Each row has a class, written after it.
-4 11 -14 -4 -9 -17 13 -25 11 15 -26 20 -70 11 2 -8 -13 16 -33 15 12 -2
 -26 5 22 -26 -81 -8 -25 43 44 -25 45 40 -> laru
-39 2 11 -29 -6 4 50 -32 27 8 33 16 -29 21 -12 -16 -18 -6 -70 25 -21 25
 -21 -14 -11 4 -39 27 1 4 -9 30 20 -11 -> fafe
11 -9 -26 -18 4 31 9 9 11 1 -6 -28 2 -11 -20 7 27 -8 -12 -10 -19 -2 -1
 20 11 21 22 -3 -25 -13 -5 -6 18 45 -> Nukeg
-54 -15 20 -23 -41 16 -4 1 12 -41 6 65 -37 -9 -4 -9 44 -16 -28 30 11 -48
 15 -49 -9 13 78 14 6 60 -24 3 16 -10 -> foson
17 13 -45 3 21 -38 12 -46 16 35 -21 49 5 19 -2 -36 16 -18 -7 15 20 -11
 17 -44 13 -4 50 -1 -29 2 2 -8 7 -1 -> dev
6 18 7 -2 -35 13 -45 -36 23 28 26 22 18 -6 7 -8 -9 -18 31 10 46 28 36
 -30 45 21 5 -30 14 -12 -3 -15 48 42 -> Nukeg
-14 -15 31 39 -1 -16 -51 -10 -20 16 -7 15 35 51 -37 4 -30 5 37 9 55 11
 -20 48 25 -27 -21 59 -31 26 -6 -7 6 33 -> velo
4 -8 3 11 -10 14 -5 -1 20 -7 12 -16 3 -6 7 13 1 2 -14 27 -6 2 -12 6 -2 0
 -21 1 -14 5 5 -2 6 -6 -> dev
14 2 -8 13 10 -1 2 -2 -15 -4 -7 -8 11 3 26 6 -5 33 1 -13 -19 11 18 -16 7
 -6 -22 -18 3 3 4 -22 3 10 -> gizi
10 15 -18 -5 23 -8 -19 14 -16 0 -44 -3 -9 26 12 -8 -10 43 -1 -3 -16 1 13
 3 14 -20 -51 -17 -24 18 5 -8 -8 32 -> laru
13 -15 -40 17 -43 -77 -25 -23 45 -3 -42 33 -13 -3 15 -17 4 -7 26 -12 28
 -39 -8 -7 -15 17 51 -2 -11 53 2 -61 42 4 -> foson
51 26 -17 14 5 30 6 -12 32 28 -45 41 -27 15 26 -30 6 0 -31 -24 -36 -46
 -44 3 -10 -6 66 7 34 112 -5 -46 38 -3 -> riz
-14 -30 12 4 21 13 39 1 3 6 30 -24 8 -5 -22 17 12 3 -10 4 -19 -1 0 29 -6
 -5 17 34 -34 -14 -4 -3 -4 -3 -> dev
25 3 43 -25 -35 13 11 8 1 -3 12 40 -10 -15 -20 -6 70 -64 -2 13 -10 -5
 -29 -16 50 1 40 43 37 43 -33 18 -11 -11 -> fot
33 9 -8 -42 18 28 5 11 7 -8 9 -18 1 17 -13 -4 17 -15 -34 7 2 -4 -13 3 6
 17 35 -2 -17 3 -21 -23 42 28 -> kiti
3 -28 26 33 23 26 68 20 -10 23 59 27 14 6 -20 24 7 -6 -34 23 -24 1 5 29
 -20 -19 0 17 -15 -7 -3 31 -30 -1 -> fot
15 -55 -15 21 5 -14 -9 -6 17 65 -5 8 23 14 27 -11 -25 10 -12 3 -10 -24 5
 -27 -15 4 -67 -19 7 20 -5 -37 -26 -9 -> Tun
33 16 6 4 31 12 24 -9 4 16 -19 -20 3 13 23 -6 -1 35 21 -23 5 -4 11 -6 9
 -3 -25 -14 1 -2 19 -13 -2 22 -> lovo
12 19 -4 -14 2 -6 14 6 -3 -20 -31 -14 -8 -14 4 11 3 28 -3 -12 -21 5 13
 -17 -7 -2 -15 -25 -14 -5 8 -11 -13 15 -> foson
-7 10 10 -14 3 9 34 1 7 3 -22 -14 -9 0 26 -5 -10 5 14 -5 -9 7 0 2 -7 -5
 -21 -8 -1 -5 14 2 4 33 -> fafe
0 -12 3 0 -28 23 0 -10 13 2 17 -12 -17 -11 4 6 -10 4 -17 11 0 7 1 3 8 5
 -10 -13 1 -3 11 -11 7 -3 -> riz
12 22 4 3 9 -11 1 4 2 -6 -33 -10 6 12 31 -10 -17 8 0 -17 2 -1 5 -3 0 -7
 -20 -36 -5 -12 13 -19 -20 34 -> velo
3 -10 1 -8 -28 21 -5 2 14 -6 15 -26 -9 -8 9 13 -6 0 -8 14 -8 5 -14 5 3
 -7 -44 0 2 -1 0 10 21 -8 -> fafe
11 3 9 20 32 1 20 4 11 19 28 -4 20 3 16 9 -11 25 -28 -7 -21 -8 -40 13
 -18 -12 41 15 -44 20 8 -34 31 -4 -> kiti
-34 -16 -9 -31 15 20 24 -2 34 36 37 52 -4 11 -6 -11 4 -30 -60 31 2 -27
 -26 9 -1 -9 36 -3 -11 41 10 17 9 -9 -> kiti
-58 7 32 -39 -69 21 -76 0 -27 -18 -12 12 -26 -45 1 -15 -95 -20 -22 5 49
 17 25 -2 -20 15 -23 -13 12 4 1 -26 26 50 -> velo
13 -11 -2 5 -21 10 -23 -8 9 20 11 -5 -8 4 -1 23 -14 -5 -6 4 14 1 -9 1 -3
 4 -32 4 -2 -11 16 -3 3 -8 -> Tun
21 7 6 -35 20 10 27 12 -1 -28 13 -30 -10 7 -11 2 14 -13 12 -28 5 11 6 8
 3 31 39 -4 -8 -56 -6 -7 -1 22 -> velo
8 12 -15 8 14 -2 15 0 -9 -8 -27 -8 -4 0 13 2 -2 29 6 -12 -5 -6 28 -6 -7
 -14 0 -33 -7 -10 12 -19 3 19 -> foson
-14 51 40 -10 14 82 -60 -31 -20 -54 56 -28 -22 13 3 33 -22 55 -26 15 -4
 23 -4 -13 -1 7 17 4 -37 30 -16 -3 62 -8 -> gizi
22 -6 -5 8 -20 16 -16 -9 8 11 8 -12 -14 -2 2 15 -9 -8 -5 4 4 8 -15 3 -6
 8 -23 9 -3 -15 9 -7 11 -6 -> Tun
14 -15 -2 3 -23 19 -16 -9 15 16 18 -13 -15 2 0 20 -11 -5 -8 7 5 5 -14 0
 -5 11 -33 6 -5 -10 13 -6 9 -10 -> Tun
27 50 17 -17 -3 -35 -41 -6 -36 9 -13 44 18 8 -28 18 -12 11 -37 1 1 25 2
 -11 31 -26 -3 27 -57 4 -22 7 -15 36 -> laru
36 19 -29 3 -25 -38 1 -33 26 6 3 8 0 -8 -32 -7 -25 -12 19 -23 26 28 20
 44 -14 -7 -14 36 -7 24 -23 12 1 -25 -> lovo
45 10 -12 -7 0 -28 10 -36 -14 35 -4 28 5 0 -28 -15 -17 -20 16 -15 28 15
 0 -22 -4 -15 -4 41 1 17 -37 -3 17 -32 -> fafe
-12 10 2 -16 17 -11 9 16 -13 7 -17 -8 10 -9 19 -8 -9 11 -8 -3 1 7 4 -11
 13 -14 -13 -21 -6 0 13 -24 2 31 -> kiti
54 1 8 -17 -21 -33 -18 -18 15 6 10 35 32 24 -26 18 1 -17 -11 10 39 -1
 -29 -18 -12 39 52 21 -20 -28 -15 11 -9 -28 -> foson
4 6 13 -39 -23 -1 -35 7 3 12 -14 40 12 -7 -16 34 -16 10 6 -10 1 7 -13 -9
 14 17 5 13 -16 46 22 0 1 32 -> gizi
21 4 38 -23 11 17 15 -1 3 33 39 -12 10 -7 -37 33 -17 1 13 -18 -12 23 -10
 30 2 -2 -15 17 -13 10 4 18 -22 -19 -> fot
28 13 52 -24 7 0 47 -6 36 12 -25 -16 22 -16 40 -6 7 -24 -37 3 -38 -11
 -24 15 -21 -10 -47 -22 7 45 -35 -20 -61 7 -> dev
23 19 10 -10 33 16 -53 39 -56 -45 -66 -3 13 5 32 -43 2 5 -4 52 -7 18 -32
 -12 17 15 -60 -15 -17 11 -62 -19 -32 79 -> laru
41 7 -23 -31 10 40 37 -17 22 -1 24 -13 -27 10 -9 -10 48 -30 -11 30 -13
 14 -2 -23 38 -15 -71 -21 23 7 -29 30 14 -20 -> fafe
-62 -31 -26 -25 -17 -30 6 -19 33 -6 42 27 -26 -4 -35 1 -13 2 -48 30 -2 8
 20 -8 -8 16 -20 -6 -25 26 -14 16 -25 -27 -> riz
13 -12 -12 3 -17 14 -8 -18 5 0 24 -7 -2 -4 8 15 -12 1 -17 13 2 16 -6 11
 8 3 -32 -14 -9 -3 11 -7 22 4 -> gizi
34 10 -19 -35 17 17 -8 23 -5 -17 -2 -15 -25 0 -11 7 10 6 -2 -8 -15 5 -3
 23 15 15 11 -4 -29 -11 -8 -9 23 35 -> laru
-3 5 11 5 -14 12 1 2 -5 -5 18 -9 -15 -4 -3 12 -2 -2 -20 18 -8 9 -6 7 10
 -6 -23 -6 -5 -2 12 9 3 6 -> fot
85 37 -46 -13 58 -8 16 8 3 -12 -1 -3 -28 12 4 23 58 2 -63 -25 -42 -57
 -54 22 6 -17 61 -17 -43 11 -9 -11 6 -16 -> laru
27 26 20 -25 8 27 52 -23 22 30 -14 11 -12 -15 16 -22 -33 -1 3 -12 -22 24
 0 -14 -35 6 -7 7 -17 34 -16 -19 27 34 -> fafe
1 25 8 9 7 -21 6 5 2 -19 -31 -2 2 11 28 -3 3 13 10 -18 0 -5 9 -5 5 -14 1
 -24 -19 -4 14 -15 -22 36 -> velo
3 -5 4 0 -4 -3 23 11 9 10 -24 -12 8 13 24 2 -6 19 4 -11 -20 -5 4 -6 -6
 -8 -19 1 -2 3 7 -8 8 25 -> fafe
20 22 23 13 13 -7 44 12 -18 2 -25 -3 -3 10 21 -8 4 13 -8 -17 -25 6 8 -11
 -2 -4 6 -5 13 -11 11 -14 -8 31 -> fot
7 -7 6 14 11 -1 18 9 -10 16 -36 -9 -9 20 36 -12 -11 38 31 -3 3 2 19 2 7
 -20 -61 -19 -16 -6 30 -11 -14 26 -> laru
32 -5 -16 -7 23 23 33 23 8 -18 -8 -6 -6 -1 -22 10 23 16 34 -3 -17 9 3 9
 -7 19 14 1 -14 0 -4 -4 10 23 -> foson
25 11 -8 -20 44 33 28 33 -44 -19 11 -18 -21 -18 -36 17 20 -8 -3 -12 -20
 5 -5 20 5 16 53 9 -16 -33 -4 -1 12 41 -> fot
-11 17 39 12 -13 1 11 -11 62 -15 63 -2 16 -11 39 16 24 -24 1 13 -3 13
 -20 32 17 11 -20 -37 42 10 -21 10 -14 -9 -> Nukeg
111 -4 -22 -5 11 51 22 -18 -6 42 0 24 12 -25 4 -13 -6 -24 60 3 24 36 2
 -26 -2 28 -7 -14 -6 -3 -1 -18 26 17 -> gizi
-16 -11 -4 5 25 10 14 -34 -3 30 -2 -2 -20 23 -2 -18 -2 9 -17 12 -7 14
 -26 -25 3 10 -13 27 -36 -20 15 -8 5 9 -> Tun
-41 -22 32 -5 -7 11 17 -9 20 3 13 3 -10 17 3 -3 -6 9 -37 25 -10 3 -29 9
 5 16 -5 12 -13 16 7 -9 -8 20 -> riz
-27 -3 38 3 -35 11 42 5 3 12 42 48 -23 -39 -8 15 -5 -36 -46 24 -13 5 -6
 18 -9 -24 -20 8 15 33 6 28 -22 -6 -> fot
-43 -33 -3 22 25 -15 38 -4 7 14 14 -4 -16 8 -9 23 -7 33 -37 -6 -17 -37 8
 41 -17 -36 -15 -8 -31 45 10 -23 -24 2 -> riz
-10 -5 13 -8 -14 -4 17 13 0 -16 -27 -9 -6 -3 6 9 -5 31 -6 -9 -13 -3 22
 -9 -11 1 -19 -14 -2 2 9 -19 -3 25 -> foson
74 29 3 -57 -50 8 17 -16 15 9 -67 20 -16 16 -23 -38 35 -25 -35 -22 -40
 11 9 -19 5 -8 10 57 -27 56 -55 10 -12 -8 -> laru
-5 18 21 -45 -30 13 -29 21 27 -10 -7 2 8 -7 6 16 -8 -11 -13 27 13 10 -14
 6 14 2 -35 -22 -12 39 6 -1 5 38 -> kiti
26 -2 -14 -35 -25 -5 -64 19 6 17 -26 -16 9 -16 -26 29 -26 15 29 -4 -9 36
 14 -22 23 26 -78 -7 -27 9 0 -26 -3 59 -> Tun
23 5 -2 -22 24 24 -6 -6 -4 -14 44 -1 -23 10 -11 9 17 -20 -13 -2 16 -26
 -37 0 5 21 65 17 18 1 -28 -14 65 -13 -> fafe
1 -7 7 -25 34 20 30 32 2 3 -10 -12 -21 -31 -45 48 6 8 46 -9 -1 -3 15 48
 7 -26 -70 -4 -9 66 11 -11 -9 45 -> dev
-20 4 -12 -24 1 -22 -23 -4 -23 -10 -3 -8 8 -6 11 -7 -27 10 -41 -2 -20 32
 8 -8 27 7 -51 -24 26 -12 -12 -20 -1 30 -> gizi
-2 16 44 -16 -12 -39 -75 -32 3 19 -68 0 30 11 30 -7 26 7 44 -3 12 -22
 -10 -57 30 -9 -21 11 -50 70 -33 -36 -58 13 -> Tun
-2 19 54 20 -26 -48 0 -11 1 -19 -38 -4 18 11 38 -17 -14 19 -51 -14 -29 4
 -52 -25 -18 -12 -30 31 -16 22 -18 -20 -49 -24 -> velo
14 -15 14 -21 -38 -4 9 10 13 21 12 38 7 -50 -6 39 13 -44 -30 4 -21 1 -40
 37 32 -22 -33 3 6 44 14 0 -17 30 -> gizi
96 41 20 -34 -33 36 -43 -3 -54 11 -41 21 -15 -39 -26 15 -9 -31 33 -36 44
 5 11 -55 -9 24 50 36 2 1 -25 -36 29 21 -> Tun
-13 -25 -3 45 -21 -43 10 -5 -25 -30 -15 24 7 43 -23 5 -4 -13 -114 46 17
 -31 -25 47 -30 -27 -17 30 -15 4 -39 -16 8 35 -> foson
86 -8 -17 -42 -30 43 -8 -8 26 12 26 -16 8 -29 9 21 22 -41 -70 52 1 -8 9
 -34 17 25 -39 -92 -41 -33 -21 -18 -17 44 -> riz
53 10 -7 -17 28 25 26 1 -5 -6 23 -35 -10 -6 -15 9 19 4 -14 -21 -10 7 -15
 18 21 12 -4 9 13 -28 -7 -5 18 7 -> lovo
65 24 -48 -15 5 -26 -64 -3 11 10 -13 12 7 3 -10 13 -33 -17 6 1 24 12 -23
 -1 -12 36 -24 -20 3 1 -17 -14 -3 5 -> Tun
